Here is a tiny trained network, its code and every weight. The questions are about switching its units off for an input and a class, where a switched-off unit gives its printed mean instead of its output.

import numpy as np


def w(rows, s, z=0):
    codes = np.array(rows[::2]) - 128.0
    scale = np.full(codes.shape[1], s)
    scale[-1] = z or s
    return codes * scale


def norm(h):
    return h / np.sqrt((h * h).mean(-1, keepdims=True) + 1e-5)


def f(y):
    return y / 2 * (1 + np.tanh(0.7978845608 * (y + 0.044715 * y**3)))


def log_softmax(a):
    a = a - a.max(-1, keepdims=True)
    return a - np.log(np.exp(a).sum(-1, keepdims=True))


def net(x, mask):
    res = np.array(x, float).reshape(1, 7) / 4 @ E
    u = 0
    for l in range(2):
        y = f(norm(res) @ A[l][:, :-1].T + A[l][:, -1])
        res = res + np.where(mask[u : u + 3], y, B[l][:, -1]) @ B[l][:, :-1]
        u += 3
    return log_softmax(norm(res)[-1] @ U[:, :-1].T + U[:, -1])


A, B = {}, {}
E = w([
[118,124,154,86,127,125,137,124,142,150,127],'x0',
[138,137,143,103,45,153,33,121,113,98,243],'x1',
[132,186,76,130,84,105,170,162,239,138,144],'x2',
[161,157,99,126,161,145,101,2,171,122,121],'x3',
[128,134,103,111,128,136,131,134,114,115,124],'x4',
[9,48,108,129,62,171,157,68,151,78,103],'x5',
[122,188,92,159,16,128,119,82,49,249,69],'x6',
],0.0061)
A[0] = w([
[105,79,170,100,176,155,69,115,16,120,104,11],'0.n1',
[95,100,153,142,83,109,156,254,80,119,136,66],'0.n2',
[122,156,153,132,97,155,157,137,136,106,138,1],'0.n3',
],0.0061,0.0071)
B[0] = w([
[201,117,161,159,89,140,216,98,119,99,143,184],'0.n1',
[188,144,109,93,156,191,74,25,191,129,73,253],'0.n2',
[231,163,223,110,9,138,170,60,171,7,85,18],'0.n3',
],0.016,0.0014)
A[1] = w([
[146,152,161,102,27,156,42,128,123,76,225,39],'1.n1',
[138,198,84,125,48,122,169,175,254,119,134,40],'1.n2',
[38,58,122,131,42,162,160,80,161,63,89,3],'1.n3',
],0.0066,0.0053)
B[1] = w([
[83,139,119,166,189,98,212,137,156,131,5,246],'1.n1',
[153,69,206,136,106,175,135,85,48,79,134,234],'1.n2',
[245,199,139,100,149,48,91,183,115,151,150,251],'1.n3',
],0.016,0.0028)
U = w([
[60,152,133,164,190,85,237,164,130,119,18,73],'0',
[196,178,138,102,135,49,80,209,100,138,165,120],'1',
[184,83,212,159,88,163,204,85,55,75,141,94],'2',
[146,148,93,92,150,193,45,23,195,111,91,107],'3',
[7,108,100,134,116,154,100,201,106,156,202,252],'4',
],0.012,0.016)

Each question gives the input, the list of numbers given to net, and the class t.
The units are the neurons (one row each of A and B). Each row of codes is followed by its name. A weight is (code - 128) times the scale printed after its matrix; where a second scale follows, it is the last column's (A, B and U).
mask holds one flag per neuron, layer by layer. A switched-off neuron (its flag False) gives its mean, the last column of its row in B, instead of its output. The means were averaged over made-up inputs and are rounded, as every weight is.
A unit's drop is (log p(t) with every unit on - log p(t) with that unit switched off) / (log p(t) with every unit on - log p(t) with every unit switched off).
The circuit of an input: a set's keep is (log p(t) with only the set's units on - log p(t) with every unit switched off) / (log p(t) with every unit on - log p(t) with every unit switched off). Starting from all 6 units, units are removed one at a time, each time the one whose removal leaves the highest keep (on an exact tie, the one counted first), for as long as the keep stays at least 0.8.
circuit, biggest first: the units of the circuit, biggest drop first
unit that matters most: the unit with the biggest drop
k most important neurons: the k neurons with the biggest drops, biggest first
top k neurons in layer l: the k neurons of layer l with the biggest drops, biggest first
drop of u: that unit's drop, to one decimal
input [-3,1,5,-5,3,-2,4], class 2: unit that matters most => 1.n2
input [-3,2,-5,5,6,6,-8], class 4: 4 most important neurons => 0.n2; 1.n2; 1.n1; 0.n3
input [-2,6,5,2,8,-6,5], class 0: 3 most important neurons => 1.n1; 1.n3; 0.n2
input [6,4,5,3,-5,-1,-6], class 4: 3 most important neurons => 0.n2; 1.n3; 0.n1
input [-7,6,-8,-1,8,8,4], class 1: top 2 neurons in layer 1 => 1.n3; 1.n2
input [0,-7,8,6,-3,6,7], class 2: circuit, biggest first => 1.n2; 1.n1
input [-2,-5,-2,-7,8,3,-7], class 3: 2 most important neurons => 0.n2; 1.n1
input [-6,6,-6,6,3,5,-6], class 0: circuit, biggest first => 1.n1; 0.n2
input [-7,8,6,5,6,-8,0], class 0: 2 most important neurons => 1.n1; 1.n3
input [6,1,-7,2,0,-5,7], class 2: 2 most important neurons => 0.n1; 1.n3
input [-4,8,4,7,-8,-6,-6], class 0: 3 most important neurons => 1.n1; 0.n2; 1.n3
input [0,4,7,-8,7,5,-5], class 3: top 2 neurons in layer 0 => 0.n2; 0.n1
input [-5,-1,-3,5,3,5,-8], class 4: 4 most important neurons => 0.n2; 1.n1; 0.n1; 1.n2
input [-6,3,7,-4,7,5,-5], class 2: circuit, biggest first => 1.n2
input [-5,0,6,-2,-6,-3,7], class 4: 4 most important neurons => 1.n3; 0.n2; 0.n1; 1.n1
input [-8,7,-6,-6,-3,7,2], class 0: 2 most important neurons => 1.n1; 1.n2
input [0,-1,5,0,0,-2,7], class 4: top 2 neurons in layer 1 => 1.n3; 1.n1
input [-6,-1,-1,-6,1,-3,6], class 3: 2 most important neurons => 0.n2; 1.n3
input [4,-7,-8,-8,-5,-3,2], class 2: 4 most important neurons => 0.n1; 1.n1; 0.n2; 1.n3
input [7,-3,-5,-1,5,-4,-8], class 4: unit that matters most => 1.n3
input [-4,3,0,2,-5,4,-6], class 4: 2 most important neurons => 0.n2; 0.n1
input [-4,-2,8,-8,8,-6,2], class 2: top 2 neurons in layer 1 => 1.n2; 1.n3
input [4,-5,-7,2,-8,-4,-1], class 2: drop of 1.n2 => -0.1
input [-7,5,4,-3,8,8,8], class 1: drop of 1.n3 => 1.1
input [-4,5,-2,3,2,-3,1], class 0: drop of 1.n1 => 0.9
